Below is a small trained network, with its code and all its weights. Each question gives an input and a class and asks what happens when units are switched off, that is, made to give their printed mean instead of their output.

import numpy as np


def w(rows, s, z=0):
    codes = np.array(rows[::2]) - 128.0
    scale = np.full(codes.shape[1], s)
    scale[-1] = z or s
    return codes * scale


def f(y):
    return y / 2 * (1 + np.tanh(0.7978845608 * (y + 0.044715 * y**3)))


def log_softmax(a):
    a = a - a.max(-1, keepdims=True)
    return a - np.log(np.exp(a).sum(-1, keepdims=True))


def net(x, mask):
    res = np.array(x, float).reshape(1, 3) / 4 @ E
    y = f(res @ A[0][:, :-1].T + A[0][:, -1])
    res = res + np.where(mask, y, B[0][:, -1]) @ B[0][:, :-1]
    return log_softmax(res[-1] @ U[:, :-1].T + U[:, -1])


A, B = {}, {}
E = w([
[75,134,129,7,72,67],'x0',
[124,179,39,125,211,53],'x1',
[223,68,1,81,92,152],'x2',
],0.009)
A[0] = w([
[46,158,160,140,187,140,134],'N1',
[122,175,73,149,185,76,118],'N2',
[124,165,73,167,239,102,125],'N3',
[124,80,170,132,77,157,124],'N4',
[131,181,90,108,192,78,119],'N5',
[73,135,193,160,148,99,111],'N6',
[84,181,201,126,112,102,147],'N7',
[165,67,39,73,125,129,125],'N8',
[63,159,161,167,126,103,105],'N9',
[161,103,191,130,101,200,149],'N10',
[126,97,184,130,70,181,120],'N11',
[154,78,169,169,41,162,104],'N12',
[113,148,128,136,123,148,249],'N13',
[158,87,54,137,82,137,116],'N14',
[144,153,97,135,175,66,119],'N15',
[116,150,198,167,181,101,102],'N16',
[97,117,150,2,89,88,119],'N17',
[105,145,172,166,137,83,169],'N18',
[153,118,116,236,199,187,119],'N19',
[90,188,179,136,185,133,117],'N20',
[126,117,168,131,71,196,126],'N21',
[92,162,99,30,138,58,116],'N22',
[169,99,47,68,107,131,161],'N23',
[193,103,132,215,202,210,114],'N24',
[105,117,165,106,61,185,120],'N25',
[251,104,98,132,126,143,114],'N26',
],0.0097,0.012)
B[0] = w([
[130,104,127,159,76,166,195],'N1',
[163,197,115,121,125,180,181],'N2',
[121,181,127,108,142,178,199],'N3',
[128,187,106,115,139,173,160],'N4',
[136,175,122,115,118,172,179],'N5',
[147,121,137,164,77,146,181],'N6',
[121,94,128,153,98,158,207],'N7',
[141,95,158,150,69,187,202],'N8',
[174,108,155,162,57,142,169],'N9',
[125,167,79,105,150,154,180],'N10',
[154,172,109,119,150,160,169],'N11',
[127,173,136,127,123,162,164],'N12',
[79,74,2,162,199,153,250],'N13',
[170,104,155,184,53,152,173],'N14',
[143,164,123,117,121,153,165],'N15',
[162,104,169,150,73,134,175],'N16',
[31,116,245,80,178,66,217],'N17',
[131,79,97,169,109,166,197],'N18',
[37,118,225,88,173,65,201],'N19',
[149,108,144,171,84,148,185],'N20',
[131,182,105,119,147,172,165],'N21',
[98,142,172,111,146,149,207],'N22',
[100,115,133,167,106,154,218],'N23',
[46,118,226,85,164,103,201],'N24',
[123,171,123,130,139,146,166],'N25',
[130,105,176,184,64,135,180],'N26',
],0.0096,0.011)
U = w([
[155,61,149,184,60,148,107],'0',
[73,118,210,106,161,93,146],'1',
[146,249,100,131,140,174,131],'2',
[107,24,25,157,182,113,254],'3',
[188,134,109,134,127,81,86],'4',
[190,136,136,123,120,102,94],'5',
[144,143,141,128,125,55,94],'6',
],0.013,0.0065)

Each question gives the input, the list of numbers given to net, and the class t.
The units are the neurons (one row each of A and B). Each row of codes is followed by its name. A weight is (code - 128) times the scale printed after its matrix; where a second scale follows, it is the last column's (A, B and U).
mask holds one flag per neuron, in row order. A switched-off neuron (its flag False) gives its mean, the last column of its row in B, instead of its output. The means were averaged over made-up inputs and are rounded, as every weight is.
A unit's drop is (log p(t) with every unit on - log p(t) with that unit switched off) / (log p(t) with every unit on - log p(t) with every unit switched off).
The circuit of an input: a set's keep is (log p(t) with only the set's units on - log p(t) with every unit switched off) / (log p(t) with every unit on - log p(t) with every unit switched off). Starting from the 12 units with the biggest drops (on a tie, the unit counted first), units are removed one at a time, each time the one whose removal leaves the highest keep (on an exact tie, the one counted first), for as long as the keep stays at least 0.8.
circuit, biggest first: the units of the circuit, biggest drop first
unit that matters most: the unit with the biggest drop
top k neurons: the k neurons with the biggest drops, biggest first
drop of u: that unit's drop, to one decimal
input [-5,-2,3], class 1: top 2 neurons -> N24; N19
input [-6,8,3], class 2: top 3 neurons -> N2; N3; N17
input [0,5,6], class 0: unit that matters most -> N8
input [8,-8,7], class 1: top 2 neurons -> N17; N2
input [1,4,0], class 2: top 2 neurons -> N2; N5
input [-5,3,-2], class 1: top 2 neurons -> N19; N24
input [-7,7,-3], class 1: top 3 neurons -> N19; N24; N10
input [-6,-4,4], class 1: top 2 neurons -> N24; N19
input [8,8,6], class 1: top 2 neurons -> N17; N22
input [4,3,5], class 0: top 2 neurons -> N8; N19
input [6,7,2], class 2: top 4 neurons -> N2; N19; N5; N24
input [7,0,6], class 1: top 3 neurons -> N17; N22; N18
input [1,-7,-7], class 0: top 2 neurons -> N7; N9
input [-7,2,-4], class 1: circuit, biggest first -> N19
input [-7,5,6], class 1: drop of N19 -> 0.8
input [6,-7,-6], class 2: drop of N10 -> 0.2
input [5,5,-5], class 0: drop of N8 -> -0.1
